Below are the code and all the weights of a small trained network. Each question names an input and a class and asks about switching units off, where a switched-off unit gives its printed mean instead of its output.

import numpy as np


def w(rows, s, z=0):
    codes = np.array(rows[::2]) - 128.0
    scale = np.full(codes.shape[1], s)
    scale[-1] = z or s
    return codes * scale


def f(y):
    return np.maximum(y, 0)


def log_softmax(a):
    a = a - a.max(-1, keepdims=True)
    return a - np.log(np.exp(a).sum(-1, keepdims=True))


def net(x, mask):
    res = np.array(x, float).reshape(1, 7) / 4 @ E
    y = f(res @ A[0][:, :-1].T + A[0][:, -1])
    res = res + np.where(mask, y, B[0][:, -1]) @ B[0][:, :-1]
    return log_softmax(res[-1] @ U[:, :-1].T + U[:, -1])


A, B = {}, {}
E = w([
[109,94,30],'x0',
[163,119,104],'x1',
[157,159,46],'x2',
[107,167,155],'x3',
[252,96,163],'x4',
[39,160,174],'x5',
[92,1,175],'x6',
],0.0089)
A[0] = w([
[83,155,173,28],'neuron 1',
[157,116,134,57],'neuron 2',
[131,124,175,253],'neuron 3',
[95,160,150,54],'neuron 4',
[114,51,114,164],'neuron 5',
[67,73,42,7],'neuron 6',
[104,176,138,214],'neuron 7',
[155,74,169,94],'neuron 8',
[221,149,109,138],'neuron 9',
[97,174,134,191],'neuron 10',
[10,189,179,95],'neuron 11',
[136,137,149,45],'neuron 12',
],0.012,0.0052)
B[0] = w([
[175,179,67,170],'neuron 1',
[148,110,102,145],'neuron 2',
[73,105,242,213],'neuron 3',
[147,123,116,157],'neuron 4',
[90,105,162,198],'neuron 5',
[70,151,111,189],'neuron 6',
[124,239,202,203],'neuron 7',
[134,69,162,179],'neuron 8',
[255,170,133,239],'neuron 9',
[107,226,158,196],'neuron 10',
[182,200,105,254],'neuron 11',
[94,137,120,133],'neuron 12',
],0.0073,0.0093)
U = w([
[149,148,140,133],'0',
[219,65,140,73],'1',
[2,94,4,39],'2',
[35,81,196,229],'3',
[101,135,191,2],'4',
[177,197,79,221],'5',
[194,98,77,67],'6',
],0.0099,0.0083)

Each question gives the input, the list of numbers given to net, and the class t.
The units are the neurons (one row each of A and B). Each row of codes is followed by its name. A weight is (code - 128) times the scale printed after its matrix; where a second scale follows, it is the last column's (A, B and U).
mask holds one flag per neuron, in row order. A switched-off neuron (its flag False) gives its mean, the last column of its row in B, instead of its output. The means were averaged over made-up inputs and are rounded, as every weight is.
A unit's drop is (log p(t) with every unit on - log p(t) with that unit switched off) / (log p(t) with every unit on - log p(t) with every unit switched off).
The circuit of an input: a set's keep is (log p(t) with only the set's units on - log p(t) with every unit switched off) / (log p(t) with every unit on - log p(t) with every unit switched off). Starting from all 12 units, units are removed one at a time, each time the one whose removal leaves the highest keep (on an exact tie, the one counted first), for as long as the keep stays at least 0.8.
circuit, biggest first: the units of the circuit, biggest drop first
most important unit: the unit with the biggest drop
k most important neurons: the k neurons with the biggest drops, biggest first
drop when u is switched off: that unit's drop, to one decimal
input [3,-5,-2,-5,-5,-8,4], class 2: most important unit : neuron 3
input [0,4,5,1,-1,-3,1], class 1: circuit, biggest first : (neuron 11; neuron 10)
input [6,4,7,-2,-3,-5,2], class 2: circuit, biggest first : (neuron 6; neuron 11)
input [-6,-7,4,-4,-1,-4,6], class 3: circuit, biggest first : (neuron 9; neuron 11)
input [5,-4,6,-7,-1,-3,1], class 2: circuit, biggest first : (neuron 6; neuron 11; neuron 7)
input [6,-7,3,4,-4,-2,0], class 2: circuit, biggest first : (neuron 9; neuron 6)
input [-6,0,-3,1,-3,5,4], class 4: 3 most important neurons : (neuron 11; neuron 3; neuron 1)
input [4,0,0,-3,-7,6,3], class 2: circuit, biggest first : (neuron 6; neuron 3)
input [6,7,3,3,-3,-3,-1], class 2: circuit, biggest first : (neuron 11; neuron 6; neuron 7)
input [-1,4,4,-8,-5,6,6], class 2: circuit, biggest first : (neuron 6; neuron 3; neuron 9)
input [-6,1,-6,6,4,-5,1], class 3: 3 most important neurons : (neuron 3; neuron 11; neuron 1)
input [-4,-3,-7,-4,3,-2,-4], class 3: circuit, biggest first : (neuron 11; neuron 3)
input [2,-6,1,-7,-6,-1,8], class 2: 3 most important neurons : (neuron 6; neuron 7; neuron 3)
input [-7,-8,-3,-5,-5,0,-1], class 5: circuit, biggest first : (neuron 11)
input [-6,-5,-7,0,5,-6,2], class 3: 2 most important neurons : (neuron 3; neuron 11)
input [8,-3,-4,-8,0,-6,7], class 3: 2 most important neurons : (neuron 5; neuron 8)
input [-8,4,-6,4,-6,4,6], class 4: 3 most important neurons : (neuron 11; neuron 3; neuron 1)
input [-5,7,8,1,-6,8,6], class 5: 2 most important neurons : (neuron 11; neuron 1)
input [4,-1,-4,-3,0,-6,7], class 3: drop when neuron 5 is switched off : 0.1
input [-1,-7,3,7,-6,7,4], class 5: drop when neuron 11 is switched off : 0.4
input [-6,7,5,-4,6,7,2], class 1: drop when neuron 8 is switched off : 0.1
input [-4,-5,-5,-5,-8,8,-7], class 5: drop when neuron 3 is switched off : 0.0
input [-3,-5,7,-6,-6,-4,1], class 3: circuit, biggest first : (neuron 9)
